Below is a small trained network, with its code and all its weights. Each question gives an input and a class and asks what happens when units are switched off, that is, made to give their printed mean instead of their output.

import numpy as np


def w(rows, s, z=0):
    codes = np.array(rows[::2]) - 128.0
    scale = np.full(codes.shape[1], s)
    scale[-1] = z or s
    return codes * scale


def f(y):
    return y / 2 * (1 + np.tanh(0.7978845608 * (y + 0.044715 * y**3)))


def log_softmax(a):
    a = a - a.max(-1, keepdims=True)
    return a - np.log(np.exp(a).sum(-1, keepdims=True))


def net(x, mask):
    res = np.array(x, float).reshape(1, 8) / 4 @ E
    y = f(res @ A[0][:, :-1].T + A[0][:, -1])
    res = res + np.where(mask, y, B[0][:, -1]) @ B[0][:, :-1]
    return log_softmax(res[-1] @ U[:, :-1].T + U[:, -1])


A, B = {}, {}
E = w([
[122,133,134,131,126,138,131,123],'x0',
[97,129,200,225,189,79,63,153],'x1',
[136,128,126,128,130,128,118,120],'x2',
[32,214,93,64,224,99,144,80],'x3',
[141,129,117,142,140,132,138,125],'x4',
[122,131,129,134,129,134,142,138],'x5',
[122,129,126,136,129,135,142,134],'x6',
[154,141,104,93,170,225,40,247],'x7',
],0.011)
A[0] = w([
[174,75,143,177,24,89,163,112,166],'n1',
[92,188,59,55,241,172,67,188,111],'n2',
[195,97,167,164,96,193,65,212,158],'n3',
[175,94,118,134,66,201,86,210,138],'n4',
[158,109,22,26,68,163,190,102,255],'n5',
[41,156,121,141,179,43,214,2,155],'n6',
[158,65,186,190,13,75,168,100,199],'n7',
[143,123,35,54,56,164,154,105,234],'n8',
],0.0069,0.0065)
B[0] = w([
[196,162,191,144,119,174,162,150,200],'n1',
[225,185,222,166,132,156,141,170,204],'n2',
[86,30,66,154,110,83,88,205,206],'n3',
[117,63,78,104,70,188,133,121,191],'n4',
[115,179,118,22,18,185,254,78,236],'n5',
[54,124,89,113,167,73,115,67,248],'n6',
[195,224,190,183,161,154,114,161,223],'n7',
[153,139,137,57,28,194,213,99,213],'n8',
],0.0094,0.014)
U = w([
[208,209,214,110,101,180,165,119,171],'0',
[191,183,254,202,207,112,68,164,226],'1',
[132,44,37,88,72,179,143,122,25],'2',
[98,40,76,189,142,85,36,180,146],'3',
[59,148,34,77,117,100,183,53,5],'4',
[50,128,79,155,211,36,49,78,115],'5',
],0.0085,0.0027)

Each question gives the input, the list of numbers given to net, and the class t.
The units are the neurons (one row each of A and B). Each row of codes is followed by its name. A weight is (code - 128) times the scale printed after its matrix; where a second scale follows, it is the last column's (A, B and U).
mask holds one flag per neuron, in row order. A switched-off neuron (its flag False) gives its mean, the last column of its row in B, instead of its output. The means were averaged over made-up inputs and are rounded, as every weight is.
A unit's drop is (log p(t) with every unit on - log p(t) with that unit switched off) / (log p(t) with every unit on - log p(t) with every unit switched off).
The circuit of an input: a set's keep is (log p(t) with only the set's units on - log p(t) with every unit switched off) / (log p(t) with every unit on - log p(t) with every unit switched off). Starting from all 8 units, units are removed one at a time, each time the one whose removal leaves the highest keep (on an exact tie, the one counted first), for as long as the keep stays at least 0.8.
circuit, biggest first: the units of the circuit, biggest drop first
unit that matters most: the unit with the biggest drop
top k neurons: the k neurons with the biggest drops, biggest first
drop when u is switched off: that unit's drop, to one decimal
input [-3,4,-8,-8,0,-4,6,3], class 3: circuit, biggest first : (n3)
input [5,2,2,-3,-1,3,0,1], class 3: circuit, biggest first : (n5, n2)
input [-7,1,-1,5,1,-5,-2,0], class 5: circuit, biggest first : (n5, n8)
input [-4,1,-6,8,-7,8,-2,-3], class 5: top 2 neurons : (n5, n8)
input [-1,-2,-5,-8,1,2,-5,2], class 2: top 3 neurons : (n3, n4, n2)
input [-7,1,2,1,0,4,0,7], class 1: top 4 neurons : (n2, n5, n6, n8)
input [-4,0,-8,0,3,6,7,3], class 2: top 2 neurons : (n7, n1)
input [-5,7,1,-3,-2,2,-8,1], class 3: top 2 neurons : (n3, n2)
input [4,7,8,0,3,-5,-1,6], class 3: top 2 neurons : (n3, n7)
input [1,-4,-3,0,6,0,-3,4], class 2: top 3 neurons : (n7, n1, n4)
input [8,-5,2,8,-8,3,-5,1], class 0: top 4 neurons : (n2, n3, n8, n4)
input [-5,-3,-5,0,3,5,8,3], class 2: top 2 neurons : (n7, n1)
input [0,3,1,-6,-8,5,-4,2], class 3: top 2 neurons : (n3, n5)
input [7,-1,7,-5,8,8,-3,7], class 2: unit that matters most : n4
input [-8,1,-2,-4,-5,-3,-4,0], class 1: top 3 neurons : (n5, n7, n8)
input [1,2,-3,2,4,6,-1,6], class 1: top 3 neurons : (n2, n5, n8)
input [-3,2,2,3,-3,6,-7,3], class 1: drop when n3 is switched off : 0.0
input [-5,8,-8,2,7,3,6,-6], class 5: drop when n6 is switched off : 0.5
input [-3,-3,0,1,-5,2,-3,-1], class 4: drop when n6 is switched off : -0.1
input [-3,-4,1,-1,-7,2,6,1], class 2: circuit, biggest first : (n7)
